Below are the code and all the weights of a small trained network. Each question names an input and a class and asks about switching units off, where a switched-off unit gives its printed mean instead of its output.

import numpy as np


def w(rows, s, z=0):
    codes = np.array(rows[::2]) - 128.0
    scale = np.full(codes.shape[1], s)
    scale[-1] = z or s
    return codes * scale


def norm(h):
    return h / np.sqrt((h * h).mean(-1, keepdims=True) + 1e-5)


def f(y):
    return y / 2 * (1 + np.tanh(0.7978845608 * (y + 0.044715 * y**3)))


def log_softmax(a):
    a = a - a.max(-1, keepdims=True)
    return a - np.log(np.exp(a).sum(-1, keepdims=True))


def net(x, mask):
    res = np.array(x, float).reshape(1, 7) / 4 @ E
    u = 0
    for l in range(3):
        y = f(norm(res) @ A[l][:, :-1].T + A[l][:, -1])
        res = res + np.where(mask[u : u + 8], y, B[l][:, -1]) @ B[l][:, :-1]
        u += 8
    return log_softmax(norm(res)[-1] @ U[:, :-1].T + U[:, -1])


A, B = {}, {}
E = w([
[44,170,142,254,206],'x0',
[168,84,9,218,51],'x1',
[123,131,123,124,133],'x2',
[106,252,147,154,48],'x3',
[120,133,123,124,131],'x4',
[125,133,120,128,132],'x5',
[126,137,123,122,132],'x6',
],0.0028)
A[0] = w([
[77,171,212,155,235,2],'L0N1',
[150,75,101,134,130,166],'L0N2',
[81,185,230,145,254,59],'L0N3',
[146,162,75,254,140,2],'L0N4',
[192,79,160,34,197,133],'L0N5',
[118,187,180,34,67,115],'L0N6',
[90,127,155,158,189,8],'L0N7',
[108,177,159,109,96,94],'L0N8',
],0.0048,0.0021)
B[0] = w([
[188,77,51,103,64,205],'L0N1',
[123,95,133,93,145,163],'L0N2',
[176,93,75,91,53,252],'L0N3',
[65,150,193,159,147,167],'L0N4',
[2,117,157,107,103,213],'L0N5',
[167,168,193,171,193,193],'L0N6',
[163,96,101,146,121,132],'L0N7',
[171,180,132,143,133,137],'L0N8',
],0.0055,0.0028)
A[1] = w([
[102,56,57,211,179,78],'L1N1',
[112,101,162,127,211,6],'L1N2',
[245,217,64,184,34,35],'L1N3',
[146,3,115,18,149,158],'L1N4',
[213,182,102,134,41,80],'L1N5',
[137,122,136,134,126,133],'L1N6',
[193,192,181,49,96,121],'L1N7',
[208,140,144,156,170,127],'L1N8',
],0.004,0.0017)
B[1] = w([
[238,144,163,80,145,172],'L1N1',
[108,117,112,101,114,108],'L1N2',
[3,102,191,44,105,190],'L1N3',
[134,167,48,203,65,254],'L1N4',
[72,82,162,102,179,165],'L1N5',
[129,131,123,123,132,130],'L1N6',
[118,138,184,158,186,172],'L1N7',
[124,115,152,125,149,122],'L1N8',
],0.0049,0.0031)
A[2] = w([
[28,102,149,78,109,5],'L2N1',
[31,138,156,139,119,111],'L2N2',
[103,159,108,146,122,13],'L2N3',
[68,171,141,161,136,24],'L2N4',
[142,78,111,186,254,119],'L2N5',
[36,105,143,85,118,39],'L2N6',
[50,201,148,176,144,23],'L2N7',
[163,72,60,155,112,211],'L2N8',
],0.0063,0.002)
B[2] = w([
[246,158,108,44,26,179],'L2N1',
[172,94,99,101,119,188],'L2N2',
[120,108,108,98,116,109],'L2N3',
[136,84,87,104,135,137],'L2N4',
[163,206,217,2,124,156],'L2N5',
[211,152,109,74,53,172],'L2N6',
[137,67,80,120,141,169],'L2N7',
[71,138,146,183,175,254],'L2N8',
],0.0061,0.0037)
U = w([
[179,126,121,23,39,35],'0',
[71,67,27,230,132,114],'1',
[136,192,255,124,230,251],'2',
],0.0083,0.00032)

Each question gives the input, the list of numbers given to net, and the class t.
The units are the neurons (one row each of A and B). Each row of codes is followed by its name. A weight is (code - 128) times the scale printed after its matrix; where a second scale follows, it is the last column's (A, B and U).
mask holds one flag per neuron, layer by layer. A switched-off neuron (its flag False) gives its mean, the last column of its row in B, instead of its output. The means were averaged over made-up inputs and are rounded, as every weight is.
A unit's drop is (log p(t) with every unit on - log p(t) with that unit switched off) / (log p(t) with every unit on - log p(t) with every unit switched off).
The circuit of an input: a set's keep is (log p(t) with only the set's units on - log p(t) with every unit switched off) / (log p(t) with every unit on - log p(t) with every unit switched off). Starting from the 12 units with the biggest drops (on a tie, the unit counted first), units are removed one at a time, each time the one whose removal leaves the highest keep (on an exact tie, the one counted first), for as long as the keep stays at least 0.8.
units of the circuit, in order: the units of the circuit, biggest drop first
unit that matters most: the unit with the biggest drop
top k neurons: the k neurons with the biggest drops, biggest first
k most important neurons of layer l: the k neurons of layer l with the biggest drops, biggest first
drop when u is switched off: that unit's drop, to one decimal
input [-8,-7,-7,3,-4,8,-2], class 2: unit that matters most => L0N6
input [1,2,3,5,1,5,8], class 1: 3 most important neurons of layer 2 => (L2N5; L2N7; L2N1)
input [-5,0,0,8,5,0,0], class 2: top 3 neurons => (L0N6; L0N3; L0N1)
input [6,-8,-3,2,-6,4,5], class 0: top 2 neurons => (L0N3; L0N1)
input [1,7,2,0,-1,-1,8], class 2: top 2 neurons => (L1N1; L0N3)
input [1,8,-7,-8,-7,-8,-2], class 2: top 3 neurons => (L0N3; L0N1; L2N5)
input [-8,2,3,-4,7,5,-5], class 1: top 2 neurons => (L1N4; L1N3)
input [4,-2,-4,1,-8,-7,3], class 0: top 3 neurons => (L1N3; L1N5; L0N2)
input [7,-2,1,6,5,4,7], class 0: top 2 neurons => (L1N3; L0N3)
input [-5,1,8,-4,-7,8,-1], class 1: top 3 neurons => (L1N4; L1N3; L0N4)
input [5,1,3,-3,-7,2,8], class 2: 2 most important neurons of layer 0 => (L0N4; L0N5)
input [3,3,-7,-1,1,-1,-6], class 2: top 3 neurons => (L0N5; L2N5; L1N3)
input [4,5,6,0,-2,1,-4], class 2: top 2 neurons => (L0N5; L2N5)
input [8,4,-8,-3,6,2,-6], class 2: units of the circuit, in order => (L2N5)
input [-1,-8,2,-5,1,-2,-8], class 0: drop when L0N5 is switched off => 4.4
input [-1,-4,-5,2,-2,1,2], class 2: drop when L1N7 is switched off => 0.5
input [3,-3,2,2,8,1,8], class 0: drop when L1N3 is switched off => 2.4
